[135  97 136 164 180 118 157  86 143] : G
[139  93 129 153 178 117 107 100 164] : B
[ 92 159 123 107  73 140 136 164 100] : F
[151  98 127 138 170 102 133  93 156] : Y
[ 71 135 128 116 125 129 145  79 148] : K
[ 45 119 123 141 118 143  87 141 158] : V
[107 143 118 104  81 112 143 171 108] : H
[128  97 113 105 143  59 174  89 157] : J
[130 101 135 161 170 143  86 118 157] : N
[189 121 129 141 136 128 112 173 107] : X
[ 47 134 135 147 128 172  86 111 155] : Q
find: [ 92 159 123 107  73 140 136 164 100] : F
back: [157 118  86 143] : N
back: [118  86 143 170 161 135] : N

[102 182 138  70 164 196 164 137 204 181 147 119  48]  nuku
[131 148 138 196 164  70 160 131 164 116  66 138  78]  pevu
[131 148 196 138  70 164 160 131 164 116  66 138  65]  zetid
back: [ 70 164 196 138] : pevu
find: [131 148 196 138  70 164 160 131 164 116  66 138  65] : zetid
find: [131 148 138 196 164  70 160 131 164 116  66 138  78] : pevu
find: [102 182 138  70 164 196 164 137 204 181 147 119  48] : nuku

[185  98  36  83 216  37 192 102  39 140 133 171  28  67  30 104  60] = Did
[133 106 168 175  65 176  75 190 159  56 185  68 171 154 171 127 161] = fime
[ 79 187 164 168  91 165  96 161 176 170  90 102 162 181 169 100 141] = Tebus
[ 70 160 173 169  88 174  82 165 166 138  83  70 171 160 174 107 159] = peka
[162 141  76 151 174  88 157 166  66 146 109 109  69 116  68  69  75] = vasor
find: [ 79 187 164 168  91 165  96 161 176 170  90 102 162 181 169 100 141] : Tebus
find: [133 106 168 175  65 176  75 190 159  56 185  68 171 154 171 127 161] : fime

[111 101 175 153 184  71 116]  feb
[155 106 116 178 146 153  76]  ninu
[175 206 114  71  55 195 183]  kanun
[172 201 126  70  63 176 179]  Tesu
[217 189 173  79  63 133 105]  nop
[175 206  90 145 117 190 138]  moz
find: [175 206 114  71  55 195 183] : kanun
back: [190 117 145  90 206] : moz

[ 75 159 150 143  95 126  83 124  81 178 131 137 171  66 167 112 105 130
 124] = zogut
[127 125 132 158 126  95 124  83 154 140 159 177 146 143 119 141 155 138
 127] = bazu
[115 126 137 157 119  94 110 117 145 145 153 180 152 139 121 140 144 125
 105] = Guz
[ 69 160 152 132  95 102  74 131  87 217 163 179 209  59 180 115 122 149
 139] = zop
[115 126 137 157 119  94 110 117 145 145 153 180 152 139 121 140 102 122
 138] = bag
[168  48  65 118 161 112 169 152 154  90 122  88  81 145  98 111 150 156
 171] = Kudiz
[114  47  72 146 135  53 116 153 146 163 174 163 150  99 125 103 171 183
 177] = sovuf
[180 153 139 110 149 192 175 118 144  49  77  67  61 188  99 149 110  89
 103] = vavu
[173 135 123 101 150 184 172 128 134  60  80  56  64 166 106 136 109 104
 126] = mifar
[ 75 159 150 114  95 126  83 124  81 178 131 137 171  66 167 112 105 130
 124] = Sifi
back: [150 111  98 145  81  88 122] : Kudiz
find: [ 75 159 150 114  95 126  83 124  81 178 131 137 171  66 167 112 105 130
 124] : Sifi

[111 116 108  74 120 130  98 146 124 112 104 119 127 224 118 135 135] : nin
[127 146  90 116 142 134 105 126 109 162 113 144  94 203 151 139 152] : diniz
[121 136 101 126 121 129 110 126 109 162 127 135  91 167 149 123 146] : Bodel
find: [127 146  90 116 142 134 105 126 109 162 113 144  94 203 151 139 152] : diniz
find: [121 136 101 126 121 129 110 126 109 162 127 135  91 167 149 123 146] : Bodel

[214 128  53 223 185 186] : Rik
[139 222 215 105 135 103] : nitov
[185 160  71 214 128  87] : gumov
[153 153  53 223 214  98] : Sovun
find: [153 153  53 223 214  98] : Sovun
back: [185 223  53 128 214] : Rik
find: [139 222 215 105 135 103] : nitov
find: [214 128  53 223 185 186] : Rik

[112 160 107 145 162 160 108 119 160 160 163 129 149 142 120 108 126] = resor
[ 90 183  78 173 180 163  98  89 181 178 184 121 158 175 108  99 103] = kubi
[117 154  97 182 147 136 131  82 151 150 153 110 138 207 138 132  99] = vura
[203  74 204  53  93 178 105 202  81 101  79 133  92  54 177 101 211] = pakop
back: [126 108 120 142 149 129 163 160 160 119 108 160] : resor
find: [203  74 204  53  93 178 105 202  81 101  79 133  92  54 177 101 211] : pakop
find: [ 90 183  78 173 180 163  98  89 181 178 184 121 158 175 108  99 103] : kubi
back: [184 178 181  89  98 163 180 173  78] : kubi

[ 84 186  70 179  49  85 201  55 164  82 109  83] : bam
[ 95 223  47 190 121  54 152 120 122  47  71  41] : zamef
[183  57 183  56 202 162  64 182  57 183 156 173] : rekul
[ 74  61 175  80 161 169 192  67  95 178 177 177] : kur
[153  98 162  76 167 167 162  64  51 154 156 164] : suz
[ 96 198  62 160 118  59 146 103 104  62  84  54] : ket
[ 74 178  65 181 101  74  59 208 164  76  67  74] : Bamuv
[ 69 160  97 170  68 121 187  66 166 100 127  92] : zutip
[109 133 125 124  87 148 220  31 148 135 166 137] : fubus
[109  91 169 128 109 144  76 208 161 172 107 168] : Fipa
back: [172 161 208  76 144 109 128 169  91] : Fipa
back: [166 135 148  31 220 148  87 124] : fubus
back: [59 74] : Bamuv

[131 112 111 147  91 166 102 168 131 102 165 114 136 140 115 122] -> Pupo
[102 136 162 110 124 119 141  40 106 145 145 179 118 162 118  98] -> bev
[108 128 150 113 136 117 144  32 118 150 142 161 128 138 113 118] -> Dabev
[151 139 158 122 139 100 141  79 134 126 116 174 102 168 139 108] -> Libug
[138 113 117 103 115 118 125 114 116 107 135 186  93 170 140  68] -> dosov
[115 118 125 114 116 107 135 186  93 172 140 113 149 140 112 132] -> regu
find: [151 139 158 122 139 100 141  79 134 126 116 174 102 168 139 108] : Libug
back: [134  79] : Libug
back: [118 113 138] : Dabev
back: [140 170  93 186 135 107 116 114 125 118 115] : dosov

